In the rows, 128 means zero.
Each row is followed by its group and then its class within the group.
[123 119 125 152 139 146  83 127 120 100 171  86 151 100 122  97 133 119
 134 131 161] => <54>:Q640
[130 115 117 139 106 129 113 118 109 172 114 122 141 142 122  83 107 127
 100 118 162] => <64>:Q226
[127 118 113 145 125 134 135 129 123 139 144 115 132 118 128 111 131 128
 110 131 158] => <58>:Q684
[155 112 110  90 108 128 119 138 166 116 134 114 127 125 119  96 105  88
  97 123 164] => <64>:Q226
[133 107 120 117 110 141 113 147 160  93 146  94 145 120 138 116  95 113
 120 138 154] => <64>:Q226
[122 136 114 202 140 190  91 131  96 162 157  21 195 121 116  80 176  81
 166 166 239] => <58>:Q251
[113 122 107 198 119 178 108 124 125 174 147  44 164 127 117  77 168 146
 148 139 215] => <58>:Q684
[132 132 126 117 128 132 103 102 104 120 137 136 131 103 114  98 156  93
 100 134 147] => <54>:Q640
[170 135 114 144 118 144 121 125 112 178 130  93 143 134 111  76 135 105
 106 128 198] => <58>:Q251
[108 134 134 115 154 155 109 142 166  54 177  96 151 112 158 143 152 115
 160 177 131] => <54>:Q851
[104 108 121 149 127 135 161 122 129 163 139 138 104 117 147 125 139 159
 122 122 128] => <58>:Q684
[137 134 117 136 133 146 108 110 100 116 151 106 140 126 122 101 132  92
 107 138 170] => <54>:Q640
[120 107 124 133 120 141 122 121 137 127 134 104 140 114 119 103 129 125
 122 144 165] => <64>:Q284
[141 120 121 150 121 141 138 126 117 146 155 109 134 143 112  98 127 114
 110 126 172] => <58>:Q684
[117 118 127 143 146 135 124 122 130 114 153 146 119 127 130 126 133 130
 136 137 108] => <54>:Q640
[ 99 122 128 152 129 148 102 121 125  96 161 116 139 103 141 110 147 127
 139 148 145] => <54>:Q851
[100  96 145 143 130 142 173 144 152 116 165 117 117  94 147 122 151 133
 133 137 145] => <58>:Q251
[134 124 128 172 130 167 140 137 134 119 152  66 159 122 121 108 170 124
 130 130 188] => <58>:Q251
[172 121 116 102 107 147 127 122 119 151 133 122 124 133 108  71 120  78
  73 132 208] => <58>:Q684
[111 119 126 124 139 132 104 131 133  92 170 121 133 115 140 117 136  99
 119 148 136] => <54>:Q640
[120 124 122 135 138 137  99 122 115 103 161 127 133 112 125 112 124  97
 121 145 139] => <54>:Q851
[127 115 127 151 121 137 143 128 133 134 145 130 110 114 148 106 147 121
 103 130 143] => <58>:Q251
[139 117 115 157 116 141 129 104  94 187 112 126 128 126 116  75 133 113
  58 114 184] => <58>:Q251
[140 116 105 158  98 132  90 117 101 175 117  97 156 140 103  69 114 101
 114  96 190] => <64>:Q226
[121 125 127 141 119 139 110 120 118 156 117 104 142 128 135  97 133 132
 128 129 156] => <64>:Q284
[120 116 138 127 133 133 125 116 130 114 156 129 114 116 145 112 132 109
 116 139 140] => <54>:Q640
[140 124 108 130 103 131  95 111 116 160 112 100 147 145 119  79  88 110
 100 121 181] => <64>:Q226
[125 145 121 144 134 139  74 101  80 134 135 111 158 130  88  94 143 109
 121 139 178] => <54>:Q851
[173 113 150  57 111  86 114 106 127  77 133 202  75 124 111 103  84  41
  61  92  92] => <54>:Q851
[111 122 121 137 110 137 109 112 122 148 126 114 130 111 140 102 131 137
 131 123 149] => <64>:Q284
[ 86 144 111 243 154 200  47 125  74 156 173  40 199 124 118  90 184 154
 182 179 217] => <54>:Q640
[123 120 136 133 142 151 114 121 166 101 168 109 141 106 148 127 125 114
 143 157 132] => <54>:Q851
[155 135 114 121 101 124  85 103 106 171 113 117 137 124  97  66 115 101
  95 120 194] => <64>:Q284
[152 121 119 121 119 159 142 119 118 149 140 134 115 116 109  87 132  98
 100 140 165] => <58>:Q251
[133 133 112 129 118 164  92 127 135 117 137  59 168 115 134  87 141 115
 136 151 196] => <64>:Q284
[135 143 121 149 117 156  86  99  96 136 146  95 158 122 103  76 135 106
 127 141 186] => <54>:Q640
[133 125 115 182 124 168 121 131 101 170 144  72 152 139 102  78 160 131
 134 136 204] => <58>:Q251
[105 138 133 173 142 162  78 106  95 129 153  83 166 106 130 100 149 136
 139 159 175] => <54>:Q851
[105 124 129 172 140 148  95 119 126 132 142 120 147 121 133 115 140 130
 133 142 140] => <54>:Q851
[167 115 113 102 104 132 133 137 146 125 128 113 141 142 121  96  96  91
  98 121 165] => <64>:Q226
[145 135 121 139 126 153 116 120 131 139 146  94 136 114 122  88 150 113
 114 137 187] => <58>:Q251
[132 106 114 135 105 129 115 120 140 167 118 113 138 133 104  69  98 109
 101 128 175] => <64>:Q226
[127 121 127 153 132 131 115 112 106 187 115 129 123 128 127  98 132 132
  97 118 146] => <58>:Q684
[125 120 134 110 136 136 106 121 139  71 160 135 118 118 135 121 131  80
 127 145 122] => <54>:Q851
[101 117 123 161 129 132 109 113  99 163 137 143 128  94 129 115 131 138
 124 121 130] => <54>:Q640
[128 134  99 168 105 134  90  97  39 252  84 119 138 137  85  57 134 132
  94 116 170] => <58>:Q684
[110 117 139 117 128 127 143 114 116 100 139 171 125 107 136 134 128 105
 125 139 112] => <54>:Q851
[137 112 102 149  96 120  95  90  91 198 108 135 131 136 103  70 103 111
  90 110 187] => <64>:Q226
[133 111 112 142 121 154 110 137 143 120 151  75 146 122 118  94 129 104
 132 135 184] => <64>:Q226
